Below is a small trained network, with its code and all its weights. Each question gives an input and a class and asks what happens when units are switched off, that is, made to give their printed mean instead of their output.

import numpy as np


def w(rows, s, z=0):
    codes = np.array(rows[::2]) - 128.0
    scale = np.full(codes.shape[1], s)
    scale[-1] = z or s
    return codes * scale


def f(y):
    return np.maximum(y, 0)


def log_softmax(a):
    a = a - a.max(-1, keepdims=True)
    return a - np.log(np.exp(a).sum(-1, keepdims=True))


def net(x, mask):
    res = np.array(x, float).reshape(1, 2) / 4 @ E
    y = f(res @ A[0][:, :-1].T + A[0][:, -1])
    res = res + np.where(mask, y, B[0][:, -1]) @ B[0][:, :-1]
    return log_softmax(res[-1] @ U[:, :-1].T + U[:, -1])


A, B = {}, {}
E = w([
[165,28,111,152,76,212,72,183,124],'x0',
[178,143,136,171,250,111,139,149,205],'x1',
],0.018)
A[0] = w([
[23,86,108,2,52,204,94,114,98,101],'neuron 1',
[176,12,154,190,134,204,13,230,116,112],'neuron 2',
[137,115,69,175,83,134,74,208,145,111],'neuron 3',
[237,138,152,187,222,180,76,215,185,92],'neuron 4',
[168,97,99,147,193,113,187,125,196,102],'neuron 5',
[202,128,123,221,123,161,137,120,77,254],'neuron 6',
],0.0083,0.015)
B[0] = w([
[85,122,158,187,102,107,104,196,107,224],'neuron 1',
[103,216,66,132,151,108,54,82,95,252],'neuron 2',
[117,152,161,149,192,143,101,70,116,178],'neuron 3',
[105,110,163,166,84,127,93,190,64,209],'neuron 4',
[108,102,167,197,120,79,54,132,103,176],'neuron 5',
[157,123,60,247,112,168,201,154,178,223],'neuron 6',
],0.015,0.02)
U = w([
[63,80,168,167,66,89,76,194,85,89],'0',
[65,252,120,137,161,49,94,45,106,131],'1',
[141,114,73,198,71,157,186,146,152,254],'2',
[112,83,105,90,164,177,147,124,127,96],'3',
[166,97,147,99,77,117,127,126,164,98],'4',
[174,107,129,81,150,205,144,96,143,91],'5',
[142,108,111,84,107,162,156,108,129,89],'6',
],0.011,0.01)

Each question gives the input, the list of numbers given to net, and the class t.
The units are the neurons (one row each of A and B). Each row of codes is followed by its name. A weight is (code - 128) times the scale printed after its matrix; where a second scale follows, it is the last column's (A, B and U).
mask holds one flag per neuron, in row order. A switched-off neuron (its flag False) gives its mean, the last column of its row in B, instead of its output. The means were averaged over made-up inputs and are rounded, as every weight is.
A unit's drop is (log p(t) with every unit on - log p(t) with that unit switched off) / (log p(t) with every unit on - log p(t) with every unit switched off).
The circuit of an input: a set's keep is (log p(t) with only the set's units on - log p(t) with every unit switched off) / (log p(t) with every unit on - log p(t) with every unit switched off). Starting from all 6 units, units are removed one at a time, each time the one whose removal leaves the highest keep (on an exact tie, the one counted first), for as long as the keep stays at least 0.8.
circuit, biggest first: the units of the circuit, biggest drop first
most important unit: the unit with the biggest drop
k most important neurons: the k neurons with the biggest drops, biggest first
drop when u is switched off: that unit's drop, to one decimal
input [-1,2], class 2: most important unit	neuron 2
input [-5,5], class 0: 2 most important neurons	neuron 2; neuron 5
input [-1,-3], class 2: circuit, biggest first	neuron 2; neuron 4
input [-4,-5], class 0: 2 most important neurons	neuron 2; neuron 6
input [0,-2], class 2: circuit, biggest first	neuron 2; neuron 4
input [2,-3], class 2: 3 most important neurons	neuron 4; neuron 5; neuron 6
input [-7,-8], class 0: 2 most important neurons	neuron 2; neuron 1
input [-2,5], class 0: 3 most important neurons	neuron 5; neuron 2; neuron 4
input [-6,7], class 0: circuit, biggest first	neuron 2; neuron 5
input [-5,-6], class 0: 3 most important neurons	neuron 2; neuron 1; neuron 6
input [-3,-4], class 0: 2 most important neurons	neuron 2; neuron 6
input [3,-1], class 2: 2 most important neurons	neuron 6; neuron 5
input [0,3], class 2: circuit, biggest first	neuron 1; neuron 2
input [3,2], class 2: circuit, biggest first	neuron 6
input [3,1], class 2: 2 most important neurons	neuron 6; neuron 5
input [2,3], class 2: 2 most important neurons	neuron 1; neuron 6
input [3,0], class 2: 2 most important neurons	neuron 6; neuron 5
input [7,1], class 1: drop when neuron 2 is switched off	1.2
input [-2,-1], class 2: drop when neuron 2 is switched off	1.3
input [7,2], class 1: drop when neuron 2 is switched off	1.3
input [2,8], class 0: most important unit	neuron 4
